[[141 148 123 123 143 124]
 [123 119 132 132 121 133]
 [131 135 126 126 133 125]
 [147 151 133 133 127 135]
 [130 132 127 127 130 127]
 [108 101 125 125 124 123]]
=>
[[123 119 132 132 121 133]
 [147 151 133 133 127 135]
 [108 101 125 125 124 123]]

[[140 121 130]
 [125 111 123]
 [124 113 123]
 [131 145 133]
 [141 120 130]
 [130 148 133]
 [128 107 123]
 [127 149 133]
 [141 123 130]
 [128 108 123]
 [128 110 124]
 [114 136 126]]
=>
[[125 111 123]
 [131 145 133]
 [130 148 133]
 [127 149 133]
 [128 108 123]
 [114 136 126]]

[[135 112 121 133 132 138 139 121 130 135 126 126 134 141]
 [131 115 127 133 135 135 139 124 132 133 124 132 133 152]
 [130 114 128 133 136 134 137 125 132 133 124 134 134 152]
 [135 112 123 133 133 137 140 122 131 134 126 128 133 144]
 [131 114 127 133 136 135 138 124 132 134 124 133 134 150]]
=>
[[131 115 127 133 135 135 139 124 132 133 124 132 133 152]
 [135 112 123 133 133 137 140 122 131 134 126 128 133 144]]

[[142 131 145 140 130 150 140]
 [136 114 131 129 109 148 129]
 [117 120 111 108 119 137 105]
 [135 142 133 136 145 117 138]
 [132 140 131 134 143 118 135]
 [140 124 137 135 122 136 136]
 [136 130 141 141 132 114 143]
 [133 119 137 134 114 118 134]
 [141 118 142 139 113 116 140]]
=>
[[136 114 131 129 109 148 129]
 [135 142 133 136 145 117 138]
 [140 124 137 135 122 136 136]
 [133 119 137 134 114 118 134]]

[[124 141 151 126 131 127 129 143 142 126 120]
 [150 133 130 144 129 121 117 133 133 143 119]
 [122 145 133 123 125 117 108 141 143 124 117]
 [123 136 128 125 117 132 123 135 135 125 129]
 [126 109 107 126 123 133 136 107 109 126 136]
 [122 124 121 123 139 128 123 125 123 123 149]
 [146 119 109 139 128 122 119 118 118 139 126]
 [150 118 116 141 119 127 128 117 118 141 121]]
=>
[[150 133 130 144 129 121 117 133 133 143 119]
 [123 136 128 125 117 132 123 135 135 125 129]
 [122 124 121 123 139 128 123 125 123 123 149]
 [150 118 116 141 119 127 128 117 118 141 121]]

[[148 153]
 [105 103]
 [103 110]
 [138 134]
 [118 105]
 [134 118]
 [110 129]]
=>
[[105 103]
 [138 134]
 [134 118]]

[[145 126 141 120 118]
 [125 130 127 114 141]
 [119 119 142 120 121]
 [100 105 108 141 125]
 [127 135 132 150 116]
 [118 148 153 146 124]
 [116 133 126 121 144]
 [126 118 139 121 145]
 [150 108 133 135 123]
 [120 126 142 116 132]
 [134 124 138 119 118]
 [111 157 122 121 111]]
=>
[[125 130 127 114 141]
 [100 105 108 141 125]
 [118 148 153 146 124]
 [126 118 139 121 145]
 [120 126 142 116 132]
 [111 157 122 121 111]]
---
[[136 140 152 106 137 129 136 134]
 [128 139 131 131 132 129 120 126]
 [127 138 130 131 131 127 120 124]
 [125 126 132 121 127 120 130 121]
 [125 124 132 120 127 120 131 121]
 [125 127 134 118 128 120 129 120]
 [127 122 126 127 123 121 134 124]
 [133 119 110 153 122 139 132 139]
 [127 138 131 130 131 127 120 125]]
=>
[[134 136 129 137 106 152 140 136]
 [126 120 129 132 131 131 139 128]
 [124 120 127 131 131 130 138 127]
 [121 130 120 127 121 132 126 125]
 [121 131 120 127 120 132 124 125]
 [120 129 120 128 118 134 127 125]
 [124 134 121 123 127 126 122 127]
 [139 132 139 122 153 110 119 133]
 [125 120 127 131 130 131 138 127]]

[[147 105 111 132 145 122 110 145 117 114 144]
 [148 128 107 130 118 138 123 103 135 140 131]
 [125 145 137 127 113 109 112 126 111 113 141]
 [110 138 142 124 148 152 128 108 146 144 109]
 [108 139 135 137 146 148 114 128 110 144 125]]
=>
[[144 114 117 145 110 122 145 132 111 105 147]
 [131 140 135 103 123 138 118 130 107 128 148]
 [141 113 111 126 112 109 113 127 137 145 125]
 [109 144 146 108 128 152 148 124 142 138 110]
 [125 144 110 128 114 148 146 137 135 139 108]]

[[122 122 126 140 121 127 121]
 [132 125 122 133 120 122 132]
 [118 130 134 132 120 118 107]
 [111 112 117 124 131 144 123]
 [125 130 127 133 129 127 135]
 [ 99 130 127 137 148 147 148]
 [103 140 134 142 148 139 150]]
=>
[[121 127 121 140 126 122 122]
 [132 122 120 133 122 125 132]
 [107 118 120 132 134 130 118]
 [123 144 131 124 117 112 111]
 [135 127 129 133 127 130 125]
 [148 147 148 137 127 130  99]
 [150 139 148 142 134 140 103]]

[[122 141 139 143]
 [125 127 140 115]
 [140 124 117 147]
 [115 144 126 107]
 [118 144 113 108]
 [136 125 120 140]
 [119 142 136 132]
 [133 116 122 129]
 [138 114 114 134]
 [115 144 125 108]
 [116 143 125 107]
 [136 125 120 140]]
=>
[[143 139 141 122]
 [115 140 127 125]
 [147 117 124 140]
 [107 126 144 115]
 [108 113 144 118]
 [140 120 125 136]
 [132 136 142 119]
 [129 122 116 133]
 [134 114 114 138]
 [108 125 144 115]
 [107 125 143 116]
 [140 120 125 136]]

[[137 141 151 111 111]
 [120 119 120 132 130]
 [129 130 136 125 121]
 [126 132 145 114 118]
 [130 122 120 130 136]
 [121 124 121 132 137]
 [133 131 143 116 119]
 [129 128 120 132 134]]
=>
[[111 111 151 141 137]
 [130 132 120 119 120]
 [121 125 136 130 129]
 [118 114 145 132 126]
 [136 130 120 122 130]
 [137 132 121 124 121]
 [119 116 143 131 133]
 [134 132 120 128 129]]

[[146 144 122]
 [119 118 118]
 [138 134 139]
 [135 136 126]
 [150 142 122]]
=>
[[122 144 146]
 [118 118 119]
 [139 134 138]
 [126 136 135]
 [122 142 150]]

[[143 131 112 109 142 124 125 139 149]
 [116 136 128 126 149 131 123 131 115]
 [130 123 132 120 128 131 132 137 132]
 [112 138 107 123 125 112 130 115 116]
 [130 140 123 119 138 120 124 144 143]
 [134 121 119 121 142 114 136 126 132]]
=>
[[149 139 125 124 142 109 112 131 143]
 [115 131 123 131 149 126 128 136 116]
 [132 137 132 131 128 120 132 123 130]
 [116 115 130 112 125 123 107 138 112]
 [143 144 124 120 138 119 123 140 130]
 [132 126 136 114 142 121 119 121 134]]
